Below are the code and all the weights of a small trained network. Each question names an input and a target symbol and asks about switching units off, where a switched-off unit gives its printed mean instead of its output.

import numpy as np


def w(rows, s, z=0):
    codes = np.array(rows[::2]) - 128.0
    scale = np.full(codes.shape[1], s)
    scale[-1] = z or s
    return codes * scale


def f(y):
    return y / 2 * (1 + np.tanh(0.7978845608 * (y + 0.044715 * y**3)))


def softmax(a):
    e = np.exp(a - a.max(-1, keepdims=True))
    return e / e.sum(-1, keepdims=True)


def log_softmax(a):
    a = a - a.max(-1, keepdims=True)
    return a - np.log(np.exp(a).sum(-1, keepdims=True))


def net(x, mask):
    ids = ['αβθλξπστφω'.index(c) for c in x.split()]
    T = len(ids)
    res = E[ids] + P[:T]
    r = res
    for j in range(2):
        rows = slice(3 * j, 3 * j + 3)
        q, k, v = (r @ M[0][rows].T for M in (Q, K, V))
        z = softmax(np.where(np.tri(T) > 0, q @ k.T / 3**0.5, -1e9)) @ v
        o = O[0][rows]
        res = res + np.where(mask[j], z, o[:, -1]) @ o[:, :-1]
    y = f(res @ A[0][:, :-1].T + A[0][:, -1])
    res = res + np.where(mask[2:14], y, B[0][:, -1]) @ B[0][:, :-1]
    return log_softmax(res[-1] @ U[:, :-1].T + U[:, -1])


Q, K, V, O, A, B = {}, {}, {}, {}, {}, {}
E = w([
[155,99,156,147,148],'α',
[128,151,104,130,106],'β',
[133,100,131,109,168],'θ',
[111,131,97,101,114],'λ',
[137,104,132,104,186],'ξ',
[106,159,77,97,162],'π',
[154,152,129,201,82],'σ',
[124,139,110,152,93],'τ',
[159,173,118,159,179],'φ',
[126,4,182,93,145],'ω',
],0.019)
P = w([
[125,88,139,145,133],'0',
[192,102,49,183,104],'1',
[207,152,112,34,79],'2',
[17,88,176,198,194],'3',
[110,180,255,88,40],'4',
[227,148,87,63,140],'5',
],0.0069)
Q[0] = w([
[247,120,77,70,68],'h1',
[219,102,106,150,173],'h1',
[85,210,254,90,115],'h1',
[165,116,65,87,65],'h2',
[55,98,124,135,56],'h2',
[194,103,151,118,101],'h2',
],0.017)
K[0] = w([
[44,189,236,123,141],'h1',
[50,102,136,133,107],'h1',
[233,148,137,8,88],'h1',
[68,111,202,139,90],'h2',
[143,49,33,103,39],'h2',
[27,209,150,117,127],'h2',
],0.016)
V[0] = w([
[139,150,105,51,247],'h1',
[211,191,234,197,184],'h1',
[114,234,104,136,96],'h1',
[186,113,193,93,170],'h2',
[192,189,132,184,214],'h2',
[114,192,120,97,164],'h2',
],0.015)
O[0] = w([
[180,45,107,234,120,162],'h1',
[21,57,148,156,27,177],'h1',
[137,117,8,106,89,72],'h1',
[122,89,160,213,91,163],'h2',
[180,93,144,83,19,255],'h2',
[156,121,72,113,123,136],'h2',
],0.012,0.0086)
A[0] = w([
[81,1,84,93,176,130],'n1',
[144,92,105,106,72,14],'n2',
[67,165,86,204,135,117],'n3',
[117,161,172,147,191,2],'n4',
[167,160,153,81,118,92],'n5',
[148,101,95,172,143,80],'n6',
[135,114,115,194,154,160],'n7',
[76,136,182,95,81,43],'n8',
[136,222,192,164,99,88],'n9',
[113,132,44,70,112,137],'n10',
[45,112,63,168,141,110],'n11',
[160,196,127,126,108,138],'n12',
],0.009,0.0053)
B[0] = w([
[186,182,159,101,143,205],'n1',
[127,254,125,128,209,254],'n2',
[202,67,170,56,144,143],'n3',
[191,148,49,77,53,189],'n4',
[97,171,94,170,160,175],'n5',
[91,61,146,70,115,157],'n6',
[116,144,156,115,102,182],'n7',
[218,69,61,72,192,206],'n8',
[120,39,123,68,181,195],'n9',
[80,79,167,227,65,195],'n10',
[208,194,102,107,128,150],'n11',
[55,135,124,96,145,167],'n12',
],0.0099)
U = w([
[108,86,107,82,141,68],'α',
[80,188,134,120,161,253],'β',
[131,164,181,169,159,101],'θ',
[152,199,91,146,223,133],'λ',
[127,113,144,143,135,50],'ξ',
[178,59,2,165,187,96],'π',
[93,100,68,33,103,86],'σ',
[75,231,204,83,138,174],'τ',
[193,197,127,69,20,160],'φ',
[171,184,200,36,166,92],'ω',
],0.0052,0.0044)

Each question gives the input, a string of symbols that net reads in full, and the target symbol t.
The units are the heads (3 rows each of Q, K, V and O) and the neurons (one row each of A and B). Each row of codes is followed by its name. A weight is (code - 128) times the scale printed after its matrix; where a second scale follows, it is the last column's (O, A, B and U).
mask holds one flag per unit, heads first, then neurons. A switched-off unit (its flag False) gives its mean, the last column of its rows in O or B, instead of its output. The means were averaged over made-up inputs and are rounded, as every weight is.
A unit's drop is (log p(t) with every unit on - log p(t) with that unit switched off) / (log p(t) with every unit on - log p(t) with every unit switched off).
The circuit of an input: a set's keep is (log p(t) with only the set's units on - log p(t) with every unit switched off) / (log p(t) with every unit on - log p(t) with every unit switched off). Starting from the 12 units with the biggest drops (on a tie, the unit counted first), units are removed one at a time, each time the one whose removal leaves the highest keep (on an exact tie, the one counted first), for as long as the keep stays at least 0.8.
units of the circuit, in order: the units of the circuit, biggest drop first
most important unit: the unit with the biggest drop
top k neurons: the k neurons with the biggest drops, biggest first
drop of u: that unit's drop, to one decimal
input ω φ π π, target φ: units of the circuit, in order -> h1, n11, n1
input ω ξ σ, target ω: top neuron -> n9
input λ σ ξ, target λ: units of the circuit, in order -> h1, h2
input π φ π ω, target φ: units of the circuit, in order -> h1, n1
input ω φ θ ω, target φ: units of the circuit, in order -> n1, h2
input τ ω θ ξ, target ω: top 3 neurons -> n4, n9, n10
input φ θ σ θ β, target σ: units of the circuit, in order -> h1, n8
input φ ω φ β, target ω: units of the circuit, in order -> h2, n3, n11
input ω φ θ θ, target φ: top 2 neurons -> n1, n9
input ω σ ω τ, target ω: units of the circuit, in order -> h2, n3, h1, n8
input ω β φ ω φ θ, target ω: top 2 neurons -> n9, n10
input φ φ ω π π, target ω: top 3 neurons -> n9, n4, n10
input π φ σ ξ α, target σ: top 2 neurons -> n8, n1
input σ τ α, target σ: top 3 neurons -> n8, n2, n1
input φ λ ω λ τ, target ω: units of the circuit, in order -> h1
input τ β π π β, target π: top 2 neurons -> n2, n1
input φ ω φ φ ω θ, target φ: top 2 neurons -> n9, n1
input π λ θ α, target λ: drop of h2 -> 0.3
input π θ λ, target π: drop of n2 -> 0.2
input ξ σ φ λ, target σ: drop of n8 -> 1.0
input φ φ ξ, target φ: most important unit -> h2
